Below is a small trained network, with its code and all its weights. Each question gives an input and a class and asks what happens when units are switched off, that is, made to give their printed mean instead of their output.

import numpy as np


def w(rows, s, z=0):
    codes = np.array(rows[::2]) - 128.0
    scale = np.full(codes.shape[1], s)
    scale[-1] = z or s
    return codes * scale


def norm(h):
    return h / np.sqrt((h * h).mean(-1, keepdims=True) + 1e-5)


def f(y):
    return np.maximum(y, 0)


def log_softmax(a):
    a = a - a.max(-1, keepdims=True)
    return a - np.log(np.exp(a).sum(-1, keepdims=True))


def net(x, mask):
    res = np.array(x, float).reshape(1, 7) / 4 @ E
    u = 0
    for l in range(3):
        y = f(norm(res) @ A[l][:, :-1].T + A[l][:, -1])
        res = res + np.where(mask[u : u + 7], y, B[l][:, -1]) @ B[l][:, :-1]
        u += 7
    return log_softmax(norm(res)[-1] @ U[:, :-1].T + U[:, -1])


A, B = {}, {}
E = w([
[171,139,133,146,107,133,99,153,118,75,113],'x0',
[59,93,44,61,59,178,53,99,99,126,135],'x1',
[36,102,210,87,171,221,144,189,186,112,88],'x2',
[136,125,122,150,133,166,138,147,104,124,139],'x3',
[108,104,100,147,142,162,180,156,119,140,155],'x4',
[89,122,111,146,195,117,68,139,117,106,149],'x5',
[76,202,185,121,125,131,143,72,117,36,254],'x6',
],0.0081)
A[0] = w([
[70,179,155,107,69,146,128,95,121,74,238,1],'L0N1',
[102,122,77,91,94,159,96,138,104,145,96,187],'L0N2',
[202,154,200,201,234,78,171,169,152,181,86,220],'L0N3',
[144,137,135,111,125,131,104,136,156,79,104,112],'L0N4',
[148,183,249,154,180,82,194,118,124,86,228,144],'L0N5',
[126,153,210,95,157,149,139,128,153,125,164,132],'L0N6',
[45,111,228,97,131,195,127,180,169,99,65,175],'L0N7',
],0.012,0.0036)
B[0] = w([
[201,47,175,84,188,94,183,80,107,82,176,224],'L0N1',
[123,104,91,146,129,155,49,102,172,196,118,194],'L0N2',
[156,63,144,68,150,120,160,66,99,69,203,244],'L0N3',
[84,95,97,139,159,148,194,125,122,186,167,146],'L0N4',
[128,212,112,174,125,136,103,127,207,244,58,246],'L0N5',
[111,98,130,222,101,186,114,182,49,8,114,183],'L0N6',
[147,194,96,5,160,160,91,188,192,95,103,238],'L0N7',
],0.011,0.013)
A[1] = w([
[56,130,209,148,111,137,147,139,130,93,114,28],'L1N1',
[68,125,141,119,107,129,198,192,121,158,115,54],'L1N2',
[55,111,100,198,45,81,93,156,64,171,91,3],'L1N3',
[127,73,159,243,110,60,159,42,79,154,174,168],'L1N4',
[128,57,104,111,130,159,108,136,111,110,142,144],'L1N5',
[135,34,130,168,109,80,122,63,75,176,174,114],'L1N6',
[169,72,127,7,149,89,182,114,63,76,193,113],'L1N7',
],0.012,0.0019)
B[1] = w([
[96,127,92,150,131,99,147,168,110,75,118,130],'L1N1',
[138,132,113,150,164,91,68,141,109,87,144,129],'L1N2',
[90,77,143,166,73,141,157,67,164,144,88,146],'L1N3',
[156,145,126,94,107,112,99,168,96,252,147,208],'L1N4',
[169,147,168,84,102,102,123,89,168,185,128,179],'L1N5',
[105,151,82,223,81,146,142,138,98,62,123,211],'L1N6',
[100,96,143,109,125,148,96,123,92,86,174,251],'L1N7',
],0.018,0.016)
A[2] = w([
[131,124,65,145,100,106,156,139,171,103,100,8],'L2N1',
[142,249,113,187,158,105,173,175,147,115,87,177],'L2N2',
[108,85,157,171,92,111,151,65,112,141,148,85],'L2N3',
[109,189,122,97,174,144,126,183,224,117,26,81],'L2N4',
[165,167,94,98,103,137,102,147,59,64,245,136],'L2N5',
[93,105,169,11,152,123,150,170,130,33,121,71],'L2N6',
[148,85,211,128,214,168,173,34,211,49,142,50],'L2N7',
],0.015,0.0015)
B[2] = w([
[119,181,132,147,109,180,103,89,130,107,170,144],'L2N1',
[144,177,78,161,152,69,188,169,170,153,105,167],'L2N2',
[89,89,138,208,141,92,146,146,88,85,148,179],'L2N3',
[113,123,87,102,98,76,102,188,51,100,180,208],'L2N4',
[156,99,185,52,152,115,172,160,87,132,154,255],'L2N5',
[141,103,182,205,135,167,159,3,193,192,79,218],'L2N6',
[61,160,134,151,140,175,113,137,160,22,41,189],'L2N7',
],0.019,0.018)
U = w([
[185,66,188,113,127,103,210,124,5,133,205,182],'0',
[128,79,211,80,165,210,166,53,154,53,77,171],'1',
[215,196,107,152,155,69,210,149,134,219,129,105],'2',
[122,206,91,151,164,114,193,189,149,50,52,136],'3',
[113,77,90,227,49,140,134,73,90,131,127,10],'4',
[127,115,52,45,88,139,71,158,127,142,114,190],'5',
],0.012,0.0013)

Each question gives the input, the list of numbers given to net, and the class t.
The units are the neurons (one row each of A and B). Each row of codes is followed by its name. A weight is (code - 128) times the scale printed after its matrix; where a second scale follows, it is the last column's (A, B and U).
mask holds one flag per neuron, layer by layer. A switched-off neuron (its flag False) gives its mean, the last column of its row in B, instead of its output. The means were averaged over made-up inputs and are rounded, as every weight is.
A unit's drop is (log p(t) with every unit on - log p(t) with that unit switched off) / (log p(t) with every unit on - log p(t) with every unit switched off).
The circuit of an input: a set's keep is (log p(t) with only the set's units on - log p(t) with every unit switched off) / (log p(t) with every unit on - log p(t) with every unit switched off). Starting from the 12 units with the biggest drops (on a tie, the unit counted first), units are removed one at a time, each time the one whose removal leaves the highest keep (on an exact tie, the one counted first), for as long as the keep stays at least 0.8.
units of the circuit, in order: the units of the circuit, biggest drop first
most important unit: the unit with the biggest drop
top k neurons: the k neurons with the biggest drops, biggest first
top k neurons in layer l: the k neurons of layer l with the biggest drops, biggest first
drop of u: that unit's drop, to one decimal
input [2,3,6,-8,0,8,-3], class 5: top 2 neurons => L0N3, L2N4
input [-1,0,3,1,3,6,-8], class 1: top 2 neurons => L0N5, L0N3
input [4,2,2,1,5,-7,-3], class 5: top 2 neurons => L0N3, L0N1
input [-4,-2,-5,2,-6,-7,1], class 2: most important unit => L0N1
input [-3,-1,8,4,-4,3,3], class 3: top 3 neurons => L1N7, L0N5, L0N3
input [-4,-1,0,-2,8,5,2], class 2: units of the circuit, in order => L0N5, L1N7
input [-3,-8,7,-7,-3,5,1], class 3: top 2 neurons => L0N5, L0N1
input [-1,-1,3,0,2,-4,3], class 3: top 2 neurons => L0N5, L1N4
input [8,2,-5,-8,4,3,-2], class 4: top 3 neurons => L0N3, L0N1, L0N7
input [-2,1,5,4,-2,-2,-1], class 5: top 4 neurons => L0N3, L0N1, L2N4, L1N7
input [4,3,-5,-7,-4,-7,-3], class 4: top 3 neurons => L0N3, L0N7, L0N1
input [2,3,0,-6,-8,-8,-7], class 4: top 2 neurons in layer 0 => L0N7, L0N5
input [-8,0,2,-1,6,6,-1], class 1: top 2 neurons => L0N5, L1N4
input [7,2,-4,-1,-4,5,-7], class 4: top 2 neurons => L0N7, L0N1
input [-1,1,6,-1,-1,2,-7], class 5: most important unit => L0N1
input [-2,-1,8,-3,-5,-4,2], class 3: top 4 neurons => L1N7, L0N3, L2N4, L1N4
input [-8,-3,1,-4,-6,-6,0], class 1: top 2 neurons in layer 0 => L0N3, L0N2
input [7,-2,2,-8,5,7,8], class 3: top 2 neurons in layer 0 => L0N5, L0N1
input [-7,0,5,-7,5,0,5], class 3: top 2 neurons in layer 0 => L0N5, L0N3
input [-7,-7,4,-4,-6,-6,-5], class 1: drop of L0N3 => 0.5
input [-2,7,-6,1,7,-8,-2], class 4: drop of L0N7 => 0.8
input [-7,-4,-7,-4,-6,-6,6], class 2: drop of L0N5 => 1.3
input [5,7,1,-1,6,7,4], class 1: most important unit => L1N4
